Below are the code and all the weights of a small trained network. Each question names an input and a target symbol and asks about switching units off, where a switched-off unit gives its printed mean instead of its output.

import numpy as np


def w(rows, s, z=0):
    codes = np.array(rows[::2]) - 128.0
    scale = np.full(codes.shape[1], s)
    scale[-1] = z or s
    return codes * scale


def norm(h):
    return h / np.sqrt((h * h).mean(-1, keepdims=True) + 1e-5)


def f(y):
    return np.maximum(y, 0)


def softmax(a):
    e = np.exp(a - a.max(-1, keepdims=True))
    return e / e.sum(-1, keepdims=True)


def log_softmax(a):
    a = a - a.max(-1, keepdims=True)
    return a - np.log(np.exp(a).sum(-1, keepdims=True))


def net(x, mask):
    ids = ['αβγδεθλξπσφψ'.index(c) for c in x.split()]
    T = len(ids)
    res = E[ids] + P[:T]
    u = 0
    for l in range(2):
        q, k, v = (norm(res) @ M[l].T for M in (Q, K, V))
        z = softmax(np.where(np.tri(T) > 0, q @ k.T / 2**0.5, -1e9)) @ v
        res = res + np.where(mask[u], z, O[l][:, -1]) @ O[l][:, :-1]
        u += 1
        y = f(norm(res) @ A[l][:, :-1].T + A[l][:, -1])
        res = res + np.where(mask[u : u + 4], y, B[l][:, -1]) @ B[l][:, :-1]
        u += 4
    return log_softmax(norm(res)[-1] @ U[:, :-1].T + U[:, -1])


Q, K, V, O, A, B = {}, {}, {}, {}, {}, {}
E = w([
[136,149,137,125,126],'α',
[131,142,133,132,129],'β',
[123,123,114,135,156],'γ',
[117,128,134,153,144],'δ',
[130,104,135,120,150],'ε',
[140,114,123,104,151],'θ',
[129,141,137,135,128],'λ',
[88,26,103,154,4],'ξ',
[134,106,130,112,151],'π',
[134,143,144,132,125],'σ',
[145,143,131,109,131],'φ',
[127,131,155,149,125],'ψ',
],0.017)
P = w([
[95,168,159,117,156],'0',
[180,171,150,153,174],'1',
[170,153,127,164,130],'2',
[94,35,169,60,161],'3',
[62,194,194,85,198],'4',
[227,161,148,182,175],'5',
[198,1,141,124,143],'6',
[15,107,188,47,159],'7',
[83,161,124,132,94],'8',
[219,111,115,193,102],'9',
[180,201,185,137,223],'10',
[32,189,116,86,206],'11',
[129,22,204,91,104],'12',
],0.0051)
Q[0] = w([
[242,236,110,215,198],'0.h1',
[195,6,116,141,59],'0.h1',
],0.027)
K[0] = w([
[3,84,69,77,5],'0.h1',
[51,181,199,63,205],'0.h1',
],0.026)
V[0] = w([
[169,156,170,48,65],'0.h1',
[115,109,252,197,93],'0.h1',
],0.021)
O[0] = w([
[32,136,158,71,137,200],'0.h1',
[155,118,253,109,51,254],'0.h1',
],0.013,0.0054)
A[0] = w([
[141,143,143,139,123,160],'0.n1',
[85,56,59,128,3,3],'0.n2',
[89,137,121,120,122,92],'0.n3',
[139,115,121,100,121,199],'0.n4',
],0.052,0.0077)
B[0] = w([
[129,113,102,122,179,222],'0.n1',
[183,4,10,178,69,143],'0.n2',
[90,123,122,105,191,254],'0.n3',
[132,161,104,118,149,191],'0.n4',
],0.032,0.011)
Q[1] = w([
[159,192,109,89,216],'1.h1',
[91,159,44,94,10],'1.h1',
],0.014)
K[1] = w([
[83,74,74,89,95],'1.h1',
[126,249,120,144,157],'1.h1',
],0.019)
V[1] = w([
[126,250,91,139,81],'1.h1',
[106,245,219,254,211],'1.h1',
],0.014)
O[1] = w([
[109,90,108,144,134,2],'1.h1',
[127,100,3,122,178,139],'1.h1',
],0.014,0.0079)
A[1] = w([
[58,107,125,62,92,13],'1.n1',
[112,184,108,161,162,151],'1.n2',
[15,154,103,112,106,248],'1.n3',
[59,39,191,255,130,141],'1.n4',
],0.036,0.0014)
B[1] = w([
[106,34,61,117,98,215],'1.n1',
[93,119,164,152,97,211],'1.n2',
[187,200,146,143,110,251],'1.n3',
[58,197,83,247,255,137],'1.n4',
],0.036,0.016)
U = w([
[81,41,127,86,112,254],'α',
[82,173,49,101,166,179],'β',
[121,126,137,127,111,108],'γ',
[224,130,98,128,171,120],'δ',
[137,121,148,55,197,36],'ε',
[57,93,182,71,201,31],'θ',
[154,137,206,70,55,193],'λ',
[68,81,113,184,235,14],'ξ',
[168,148,107,102,6,174],'π',
[138,203,142,183,81,83],'σ',
[57,114,151,181,77,168],'φ',
[125,98,46,236,105,74],'ψ',
],0.014,0.0048)

Each question gives the input, a string of symbols that net reads in full, and the target symbol t.
The units are the heads (2 rows each of Q, K, V and O) and the neurons (one row each of A and B). Each row of codes is followed by its name. A weight is (code - 128) times the scale printed after its matrix; where a second scale follows, it is the last column's (O, A, B and U).
mask holds one flag per unit, layer by layer, with each layer's heads first. A switched-off unit (its flag False) gives its mean, the last column of its rows in O or B, instead of its output. The means were averaged over made-up inputs and are rounded, as every weight is.
A unit's drop is (log p(t) with every unit on - log p(t) with that unit switched off) / (log p(t) with every unit on - log p(t) with every unit switched off).
The circuit of an input: a set's keep is (log p(t) with only the set's units on - log p(t) with every unit switched off) / (log p(t) with every unit on - log p(t) with every unit switched off). Starting from all 10 units, units are removed one at a time, each time the one whose removal leaves the highest keep (on an exact tie, the one counted first), for as long as the keep stays at least 0.8.
circuit, biggest first: the units of the circuit, biggest drop first
most important unit: the unit with the biggest drop
k most important neurons: the k neurons with the biggest drops, biggest first
k most important neurons of layer l: the k neurons of layer l with the biggest drops, biggest first
input δ φ φ, target δ: most important unit -> 0.h1
input φ δ θ δ, target δ: circuit, biggest first -> 0.h1, 1.n2
input δ φ σ φ γ α δ α δ σ, target π: circuit, biggest first -> 0.h1, 1.n3, 1.n1
input σ φ φ σ δ φ γ δ α, target ψ: circuit, biggest first -> 0.h1, 1.n3, 0.n3
input φ σ σ β δ ψ φ φ φ α δ φ, target π: circuit, biggest first -> 1.n3, 0.h1, 1.n1
input σ β σ δ, target θ: circuit, biggest first -> 0.h1, 1.n3, 1.n1, 0.n2
input φ ψ δ φ δ φ π, target δ: 2 most important neurons of layer 0 -> 0.n3, 0.n4
input σ θ φ δ φ φ φ α σ φ σ, target α: circuit, biggest first -> 0.h1, 1.n1
input φ σ ε, target β: 4 most important neurons -> 0.n3, 1.n3, 1.n1, 0.n1
input φ α ψ φ δ φ σ λ φ δ φ σ, target δ: circuit, biggest first -> 0.h1, 0.n1
input φ φ σ ψ φ θ δ φ α φ, target β: 4 most important neurons -> 0.n3, 1.n3, 1.n1, 0.n1
input φ φ λ φ δ φ ε δ φ, target ξ: circuit, biggest first -> 1.n3, 0.h1, 1.n1
input φ δ γ γ σ φ ψ π φ δ, target φ: circuit, biggest first -> 0.n3, 1.n3, 1.n1
input φ ψ φ δ γ ε σ σ σ α σ γ φ, target α: circuit, biggest first -> 1.n3
input φ φ φ φ φ θ φ φ φ δ, target β: circuit, biggest first -> 0.h1, 0.n3, 1.n3
input ε α φ φ φ δ λ π γ, target ε: 3 most important neurons of layer 1 -> 1.n1, 1.n3, 1.n2
input γ δ σ φ φ φ δ σ α φ φ λ π, target β: 2 most important neurons -> 0.n3, 1.n3
input φ σ α φ δ λ δ φ, target ε: 3 most important neurons -> 1.n1, 1.n3, 0.n3
input φ φ φ δ δ π, target δ: 2 most important neurons of layer 0 -> 0.n3, 0.n1
input δ φ λ φ ψ ψ γ φ, target λ: 2 most important neurons -> 0.n3, 1.n1
input φ φ α ε ε ε δ ξ ψ δ, target ξ: 2 most important neurons -> 1.n4, 0.n2
input ξ ε σ σ β φ φ π δ φ, target λ: most important unit -> 1.h1
input φ δ ψ γ φ δ α δ σ γ σ ψ, target ψ: 3 most important neurons -> 1.n3, 0.n3, 1.n2
input γ ε θ φ φ σ φ φ δ ε δ φ σ, target δ: 2 most important neurons -> 0.n3, 1.n1
input γ β δ ψ, target θ: 4 most important neurons -> 1.n3, 1.n1, 0.n2, 1.n4
input ξ φ δ, target ξ: 3 most important neurons -> 1.n4, 1.n3, 0.n1
input ψ φ γ φ ψ σ δ, target λ: circuit, biggest first -> 0.h1
